Below are the code and all the weights of a small trained network. Each question names an input and a class and asks about switching units off, where a switched-off unit gives its printed mean instead of its output.

import numpy as np


def w(rows, s, z=0):
    codes = np.array(rows[::2]) - 128.0
    scale = np.full(codes.shape[1], s)
    scale[-1] = z or s
    return codes * scale


def norm(h):
    return h / np.sqrt((h * h).mean(-1, keepdims=True) + 1e-5)


def f(y):
    return y / 2 * (1 + np.tanh(0.7978845608 * (y + 0.044715 * y**3)))


def log_softmax(a):
    a = a - a.max(-1, keepdims=True)
    return a - np.log(np.exp(a).sum(-1, keepdims=True))


def net(x, mask):
    res = np.array(x, float).reshape(1, 3) / 4 @ E
    u = 0
    for l in range(2):
        y = f(norm(res) @ A[l][:, :-1].T + A[l][:, -1])
        res = res + np.where(mask[u : u + 16], y, B[l][:, -1]) @ B[l][:, :-1]
        u += 16
    return log_softmax(norm(res)[-1] @ U[:, :-1].T + U[:, -1])


A, B = {}, {}
E = w([
[123,160,84,99,194],'x0',
[229,96,157,90,175],'x1',
[162,254,162,116,173],'x2',
],0.0089)
A[0] = w([
[104,159,137,39,106,53],'0.n1',
[174,47,118,55,203,23],'0.n2',
[160,154,78,40,231,213],'0.n3',
[129,42,208,170,47,156],'0.n4',
[45,38,123,97,79,127],'0.n5',
[231,208,91,118,134,34],'0.n6',
[184,43,248,187,115,4],'0.n7',
[118,166,160,52,175,4],'0.n8',
[182,185,138,247,205,56],'0.n9',
[183,137,43,98,67,60],'0.n10',
[158,113,43,126,8,75],'0.n11',
[201,99,135,156,31,6],'0.n12',
[88,58,60,82,246,132],'0.n13',
[3,18,60,20,131,121],'0.n14',
[93,73,35,164,214,82],'0.n15',
[48,183,49,97,135,89],'0.n16',
],0.0082,0.004)
B[0] = w([
[146,42,142,124,214,116],'0.n1',
[122,88,78,88,154,177],'0.n2',
[141,113,101,153,102,253],'0.n3',
[144,36,190,153,48,227],'0.n4',
[120,139,113,234,171,217],'0.n5',
[175,97,105,185,178,175],'0.n6',
[164,173,176,46,98,175],'0.n7',
[151,125,211,175,125,136],'0.n8',
[151,170,124,183,170,161],'0.n9',
[103,164,98,190,72,113],'0.n10',
[123,73,127,219,134,154],'0.n11',
[138,161,178,67,138,143],'0.n12',
[181,133,48,86,55,197],'0.n13',
[180,195,90,214,121,242],'0.n14',
[148,172,62,153,2,168],'0.n15',
[71,189,179,76,99,191],'0.n16',
],0.0078,0.0058)
A[1] = w([
[101,144,148,144,177,32],'1.n1',
[71,225,154,139,105,158],'1.n2',
[111,164,151,85,127,37],'1.n3',
[139,86,219,115,89,52],'1.n4',
[44,160,142,54,142,16],'1.n5',
[64,113,62,161,109,232],'1.n6',
[20,152,110,104,169,21],'1.n7',
[155,176,113,140,137,92],'1.n8',
[129,84,75,51,168,65],'1.n9',
[92,81,104,116,76,141],'1.n10',
[4,178,158,70,121,4],'1.n11',
[135,113,143,160,100,56],'1.n12',
[164,114,160,94,162,85],'1.n13',
[136,70,187,186,19,219],'1.n14',
[139,171,116,176,204,74],'1.n15',
[144,94,143,70,186,200],'1.n16',
],0.013,0.0041)
B[1] = w([
[137,112,119,112,53,127],'1.n1',
[132,108,96,89,137,204],'1.n2',
[80,151,62,192,105,130],'1.n3',
[191,82,141,49,66,159],'1.n4',
[2,172,152,179,110,145],'1.n5',
[74,163,158,191,116,192],'1.n6',
[73,143,208,49,182,148],'1.n7',
[149,124,161,113,120,154],'1.n8',
[81,97,61,110,145,135],'1.n9',
[186,215,121,178,178,157],'1.n10',
[21,118,129,121,233,167],'1.n11',
[136,89,148,130,134,139],'1.n12',
[82,153,104,157,145,142],'1.n13',
[85,57,187,93,149,245],'1.n14',
[179,199,166,72,177,165],'1.n15',
[69,98,124,118,110,149],'1.n16',
],0.01,0.011)
U = w([
[136,184,54,181,59,213],'0',
[6,211,154,104,200,158],'1',
[162,85,77,79,86,5],'2',
[175,91,35,73,170,96],'3',
[50,84,151,219,63,241],'4',
[161,61,78,176,104,3],'5',
[177,215,137,78,208,252],'6',
[168,23,211,46,54,193],'7',
],0.014,0.0054)

Each question gives the input, the list of numbers given to net, and the class t.
The units are the neurons (one row each of A and B). Each row of codes is followed by its name. A weight is (code - 128) times the scale printed after its matrix; where a second scale follows, it is the last column's (A, B and U).
mask holds one flag per neuron, layer by layer. A switched-off neuron (its flag False) gives its mean, the last column of its row in B, instead of its output. The means were averaged over made-up inputs and are rounded, as every weight is.
A unit's drop is (log p(t) with every unit on - log p(t) with that unit switched off) / (log p(t) with every unit on - log p(t) with every unit switched off).
The circuit of an input: a set's keep is (log p(t) with only the set's units on - log p(t) with every unit switched off) / (log p(t) with every unit on - log p(t) with every unit switched off). Starting from the 12 units with the biggest drops (on a tie, the unit counted first), units are removed one at a time, each time the one whose removal leaves the highest keep (on an exact tie, the one counted first), for as long as the keep stays at least 0.8.
units of the circuit, in order: the units of the circuit, biggest drop first
top k neurons: the k neurons with the biggest drops, biggest first
top k neurons in layer l: the k neurons of layer l with the biggest drops, biggest first
drop of u: that unit's drop, to one decimal
input [1,6,-7], class 5: units of the circuit, in order : [0.n14 0.n5]
input [2,-1,-3], class 0: units of the circuit, in order : [0.n14]
input [4,6,2], class 3: top 2 neurons : [0.n14 0.n2]
input [-5,-1,-3], class 7: top 2 neurons : [0.n4 1.n4]
input [8,-2,5], class 6: top 2 neurons : [0.n3 0.n6]
input [8,-6,-3], class 0: top 3 neurons in layer 0 : [0.n14 0.n15 0.n13]
input [-6,-5,3], class 7: top 2 neurons in layer 1 : [1.n4 1.n14]
input [-8,-2,7], class 7: top 2 neurons : [0.n14 0.n5]
input [6,-8,-4], class 0: top 2 neurons : [0.n14 0.n15]
input [-8,-2,8], class 6: top 2 neurons in layer 0 : [0.n4 0.n9]
input [-4,-4,2], class 7: top 2 neurons in layer 1 : [1.n14 1.n4]
input [6,-5,-7], class 0: drop of 1.n15 : 0.0
input [-1,-7,0], class 1: drop of 1.n11 : 0.1
input [2,8,-2], class 3: top neuron in layer 1 : [1.n14]
input [7,4,2], class 3: drop of 0.n5 : 0.2
